Here is a tiny trained network, its code and every weight. The questions are about switching its units off for an input and a target symbol, where a switched-off unit gives its printed mean instead of its output.

import numpy as np


def w(rows, s, z=0):
    codes = np.array(rows[::2]) - 128.0
    scale = np.full(codes.shape[1], s)
    scale[-1] = z or s
    return codes * scale


def f(y):
    return np.maximum(y, 0)


def softmax(a):
    e = np.exp(a - a.max(-1, keepdims=True))
    return e / e.sum(-1, keepdims=True)


def log_softmax(a):
    a = a - a.max(-1, keepdims=True)
    return a - np.log(np.exp(a).sum(-1, keepdims=True))


def net(x, mask):
    ids = ['ΓΛΞΩεζηθπτφ'.index(c) for c in x.split()]
    T = len(ids)
    res = E[ids] + P[:T]
    u = 0
    for l in range(2):
        q, k, v = (res @ M[l].T for M in (Q, K, V))
        z = softmax(np.where(np.tri(T) > 0, q @ k.T / 3**0.5, -1e9)) @ v
        res = res + np.where(mask[u], z, O[l][:, -1]) @ O[l][:, :-1]
        u += 1
        y = f(res @ A[l][:, :-1].T + A[l][:, -1])
        res = res + np.where(mask[u : u + 16], y, B[l][:, -1]) @ B[l][:, :-1]
        u += 16
    return log_softmax(res[-1] @ U[:, :-1].T + U[:, -1])


Q, K, V, O, A, B = {}, {}, {}, {}, {}, {}
E = w([
[143,201,135,115,164,144,207,76,153,153,249],'Γ',
[127,117,158,106,149,34,85,90,188,180,156],'Λ',
[131,104,176,79,81,102,114,63,155,120,86],'Ξ',
[164,43,154,204,181,238,78,126,103,125,166],'Ω',
[151,113,107,105,85,168,104,95,96,127,32],'ε',
[117,136,109,98,160,168,160,81,101,128,190],'ζ',
[113,149,45,127,97,227,116,91,126,184,134],'η',
[157,28,29,158,187,89,134,112,142,121,118],'θ',
[104,161,197,157,115,95,144,80,153,54,91],'π',
[55,96,119,90,213,111,127,106,66,170,125],'τ',
[165,214,92,169,49,132,146,115,78,108,151],'φ',
],0.016)
P = w([
[90,114,191,126,64,131,156,104,239,47,27],'0',
[70,119,135,104,82,169,120,175,216,63,94],'1',
[77,142,113,103,107,164,98,140,210,78,119],'2',
[80,146,98,107,128,143,76,120,169,101,145],'3',
[90,160,92,89,141,132,51,102,126,127,145],'4',
[129,161,55,139,122,116,66,116,134,148,162],'5',
[112,187,66,123,182,92,57,117,120,187,190],'6',
[86,173,56,137,128,78,3,91,97,150,218],'7',
],0.0054)
Q[0] = w([
[114,136,67,153,134,102,117,1,151,177,133],'L0H0',
[127,125,130,123,107,122,197,124,129,131,164],'L0H0',
[120,122,120,131,114,144,142,154,184,117,130],'L0H0',
],0.0087)
K[0] = w([
[175,63,228,125,206,197,5,174,4,174,194],'L0H0',
[159,138,150,82,86,108,183,130,49,42,88],'L0H0',
[103,143,70,33,107,127,138,119,162,167,179],'L0H0',
],0.0039)
V[0] = w([
[242,36,254,232,188,243,71,235,116,180,153],'L0H0',
[76,131,65,86,159,109,160,90,25,121,104],'L0H0',
[74,133,212,161,120,128,172,111,46,54,120],'L0H0',
],0.0047)
O[0] = w([
[158,161,120,173,120,142,130,7,122,140,124,179],'L0H0',
[76,104,71,105,120,125,166,137,150,126,125,3],'L0H0',
[98,177,157,175,164,128,159,125,151,80,116,69],'L0H0',
],0.014,0.0015)
A[0] = w([
[83,73,50,77,137,117,117,179,228,143,161,158],'L0N0',
[134,107,76,111,167,112,133,118,75,234,253,168],'L0N1',
[164,124,90,84,175,69,71,151,119,181,82,121],'L0N2',
[205,169,177,118,163,107,49,102,129,149,152,136],'L0N3',
[140,213,116,81,75,124,218,102,114,150,202,103],'L0N4',
[161,228,128,174,141,136,159,61,175,94,144,27],'L0N5',
[66,112,68,113,68,185,100,73,85,106,136,134],'L0N6',
[199,159,196,151,111,192,120,108,76,121,144,165],'L0N7',
[148,13,108,52,195,155,93,229,107,73,119,113],'L0N8',
[106,127,67,156,109,189,89,147,110,127,149,191],'L0N9',
[157,96,39,119,212,113,122,141,71,185,200,125],'L0N10',
[85,101,182,117,118,73,94,116,130,80,139,148],'L0N11',
[142,178,126,153,68,75,146,125,65,129,96,132],'L0N12',
[93,17,117,138,114,41,68,197,229,84,104,144],'L0N13',
[165,158,152,197,138,130,105,141,75,108,163,113],'L0N14',
[101,97,180,106,137,170,175,204,92,77,161,253],'L0N15',
],0.0061,0.0034)
B[0] = w([
[113,107,203,127,31,57,3,208,89,206,183,229],'L0N0',
[167,90,107,45,73,157,56,119,126,88,140,255],'L0N1',
[155,141,115,120,120,117,48,122,146,70,164,188],'L0N2',
[184,94,143,210,96,136,41,174,125,127,158,247],'L0N3',
[157,52,144,144,72,123,126,199,113,66,117,197],'L0N4',
[88,85,205,134,157,160,127,202,154,94,63,231],'L0N5',
[157,177,133,45,130,152,102,170,183,193,157,210],'L0N6',
[159,135,223,116,98,94,104,129,126,93,147,232],'L0N7',
[90,78,124,131,103,82,63,78,196,54,65,213],'L0N8',
[167,214,137,136,114,168,106,109,128,154,155,212],'L0N9',
[130,132,111,121,66,159,71,86,109,98,89,212],'L0N10',
[135,232,134,112,169,147,67,153,172,147,132,187],'L0N11',
[108,129,151,154,143,118,107,178,127,139,253,174],'L0N12',
[194,164,174,87,115,39,84,138,133,152,106,238],'L0N13',
[98,130,176,124,137,73,63,127,62,126,141,188],'L0N14',
[136,151,135,39,141,90,196,96,224,59,83,202],'L0N15',
],0.0056,0.0059)
Q[1] = w([
[74,45,83,223,226,239,253,101,107,163,90],'L1H0',
[134,141,187,211,161,215,99,54,145,153,122],'L1H0',
[215,163,188,128,84,231,42,85,154,26,155],'L1H0',
],0.0061)
K[1] = w([
[38,167,172,119,201,103,238,133,213,80,37],'L1H0',
[112,179,92,164,199,137,215,130,2,79,126],'L1H0',
[136,144,32,179,120,123,122,138,18,156,183],'L1H0',
],0.006)
V[1] = w([
[148,196,161,156,91,59,133,226,91,90,158],'L1H0',
[180,88,167,165,150,94,54,151,136,228,149],'L1H0',
[123,242,138,104,136,198,134,177,135,254,176],'L1H0',
],0.0062)
O[1] = w([
[130,160,86,123,75,100,138,54,45,121,121,182],'L1H0',
[106,74,161,164,135,151,206,121,100,184,98,248],'L1H0',
[150,248,147,45,195,60,161,161,82,162,136,123],'L1H0',
],0.011,0.016)
A[1] = w([
[120,152,104,162,107,145,223,117,70,170,158,82],'L1N0',
[130,156,2,138,143,139,122,134,187,66,64,136],'L1N1',
[153,138,116,99,167,140,127,111,228,104,192,223],'L1N2',
[98,138,132,140,127,154,107,178,100,42,165,231],'L1N3',
[65,110,110,73,132,135,139,170,119,134,104,125],'L1N4',
[68,125,149,118,212,79,189,183,99,111,133,75],'L1N5',
[204,219,171,66,166,150,117,162,127,152,145,87],'L1N6',
[110,149,109,35,138,62,172,181,126,129,151,40],'L1N7',
[134,144,180,147,171,83,90,168,125,112,160,128],'L1N8',
[103,110,165,172,114,75,106,118,136,149,113,135],'L1N9',
[194,105,163,149,146,129,105,100,126,113,212,62],'L1N10',
[83,156,59,131,141,110,99,152,146,45,70,50],'L1N11',
[152,82,64,122,92,124,112,73,110,165,148,49],'L1N12',
[124,110,120,148,104,192,118,143,210,116,107,5],'L1N13',
[83,113,95,58,186,129,93,141,201,153,134,110],'L1N14',
[164,100,113,89,151,132,127,30,169,148,59,90],'L1N15',
],0.0083,0.003)
B[1] = w([
[118,98,137,68,156,51,77,147,154,137,114,186],'L1N0',
[166,98,146,143,155,89,131,74,105,188,49,149],'L1N1',
[143,37,36,2,162,176,167,97,209,198,172,155],'L1N2',
[116,120,45,209,201,150,131,52,108,140,156,166],'L1N3',
[142,126,125,197,105,82,101,204,95,147,117,157],'L1N4',
[152,161,124,209,59,121,103,145,140,210,211,144],'L1N5',
[101,162,106,140,163,149,115,129,129,66,52,213],'L1N6',
[141,139,126,153,67,231,158,180,114,125,148,176],'L1N7',
[135,171,139,100,155,178,200,111,70,165,91,168],'L1N8',
[65,95,90,88,163,175,198,142,103,42,127,252],'L1N9',
[128,62,132,101,124,126,174,203,99,135,87,212],'L1N10',
[125,79,110,86,146,49,120,159,139,197,56,153],'L1N11',
[97,182,130,136,162,144,163,119,112,114,81,221],'L1N12',
[190,181,101,146,129,144,25,85,180,143,75,192],'L1N13',
[64,144,87,208,131,81,68,160,104,143,213,155],'L1N14',
[155,118,148,150,65,113,89,154,92,109,222,201],'L1N15',
],0.0066,0.011)
U = w([
[144,88,91,22,100,172,191,111,136,70,202,156],'Γ',
[80,67,173,107,81,90,207,120,56,208,135,135],'Λ',
[123,129,211,29,28,77,85,163,172,38,175,42],'Ξ',
[63,143,133,177,224,146,150,82,122,99,115,177],'Ω',
[254,93,120,126,87,75,75,151,176,252,99,53],'ε',
[78,115,80,101,195,110,92,58,177,249,228,254],'ζ',
[170,174,188,152,37,147,90,181,133,212,166,146],'η',
[97,101,133,218,30,163,119,129,122,109,152,62],'θ',
[129,128,133,35,217,124,156,104,138,95,5,92],'π',
[61,102,111,194,191,34,85,163,125,117,163,105],'τ',
[165,179,71,145,126,73,107,29,45,53,188,163],'φ',
],0.0047)

Each question gives the input, a string of symbols that net reads in full, and the target symbol t.
The units are the heads (3 rows each of Q, K, V and O) and the neurons (one row each of A and B). Each row of codes is followed by its name. A weight is (code - 128) times the scale printed after its matrix; where a second scale follows, it is the last column's (O, A, B and U).
mask holds one flag per unit, layer by layer, with each layer's heads first. A switched-off unit (its flag False) gives its mean, the last column of its rows in O or B, instead of its output. The means were averaged over made-up inputs and are rounded, as every weight is.
A unit's drop is (log p(t) with every unit on - log p(t) with that unit switched off) / (log p(t) with every unit on - log p(t) with every unit switched off).
The circuit of an input: a set's keep is (log p(t) with only the set's units on - log p(t) with every unit switched off) / (log p(t) with every unit on - log p(t) with every unit switched off). Starting from the 12 units with the biggest drops (on a tie, the unit counted first), units are removed one at a time, each time the one whose removal leaves the highest keep (on an exact tie, the one counted first), for as long as the keep stays at least 0.8.
units of the circuit, in order: the units of the circuit, biggest drop first
most important unit: the unit with the biggest drop
k most important neurons: the k neurons with the biggest drops, biggest first
k most important neurons of layer l: the k neurons of layer l with the biggest drops, biggest first
input η τ Λ ε, target Λ: 2 most important neurons of layer 1 : L1N13, L1N6
input ε Ω φ π Λ τ, target ζ: most important unit : L0N5
input Λ Ξ ε Γ ε φ Ω η, target φ: units of the circuit, in order : L0N5, L1H0, L0H0
input Ω η τ ε Λ, target ζ: units of the circuit, in order : L1H0, L0H0, L1N2
input Ω Ξ η φ Λ ε Ω φ, target Λ: 3 most important neurons of layer 1 : L1N10, L1N13, L1N8
input π φ φ η Ω η, target π: 3 most important neurons : L0N15, L1N6, L0N6
input Ξ ζ Λ Λ, target Λ: units of the circuit, in order : L1H0, L0N0, L0H0
input ζ η Ω, target π: 4 most important neurons of layer 0 : L0N7, L0N9, L0N15, L0N0
input η Ω θ θ Λ, target ε: 2 most important neurons of layer 1 : L1N13, L1N10
input η τ Λ θ φ, target θ: 3 most important neurons : L0N8, L0N0, L0N10
input φ Ω Λ, target φ: units of the circuit, in order : L0H0, L1H0, L0N8, L0N12
input ε φ φ Ω Λ, target φ: 2 most important neurons : L0N5, L0N8
input ζ φ φ Ξ, target Ξ: units of the circuit, in order : L0H0, L1H0, L0N13
input Λ Λ φ Γ, target Λ: most important unit : L0H0
input Ξ θ θ η Ω φ η, target φ: units of the circuit, in order : L1H0, L0H0, L0N12
input Ω ε Γ η, target π: units of the circuit, in order : L1H0, L1N6, L0N6
input ζ φ θ π Λ Λ ε ζ, target Λ: units of the circuit, in order : L0H0, L1H0, L0N0
input θ ζ τ, target θ: units of the circuit, in order : L1H0, L0H0, L0N8
input π Ω Γ φ ε Ξ φ θ, target φ: 2 most important neurons of layer 0 : L0N12, L0N0
input Λ θ η φ φ φ, target η: most important unit : L0H0
input Λ Γ η Λ φ Λ η π, target η: 3 most important neurons of layer 0 : L0N9, L0N11, L0N6
input φ Ξ π, target π: 2 most important neurons of layer 0 : L0N11, L0N15
input Ω θ Λ θ, target ε: 3 most important neurons : L1N13, L0N0, L1N1
input φ φ θ ζ η Ω Ξ Λ, target π: 3 most important neurons of layer 0 : L0N5, L0N0, L0N9
input Γ η Γ, target η: 2 most important neurons : L1N5, L1N7
input φ Λ φ, target Λ: 2 most important neurons of layer 0 : L0N0, L0N13
input Γ Λ ζ, target Λ: 2 most important neurons : L0N0, L0N13
input φ τ Ξ Λ Λ ζ η, target η: most important neuron of layer 0 : L0N0
input τ φ Γ Ξ τ, target τ: 2 most important neurons : L0N8, L1N14
input Ξ Γ π, target π: 2 most important neurons : L0N15, L1N11
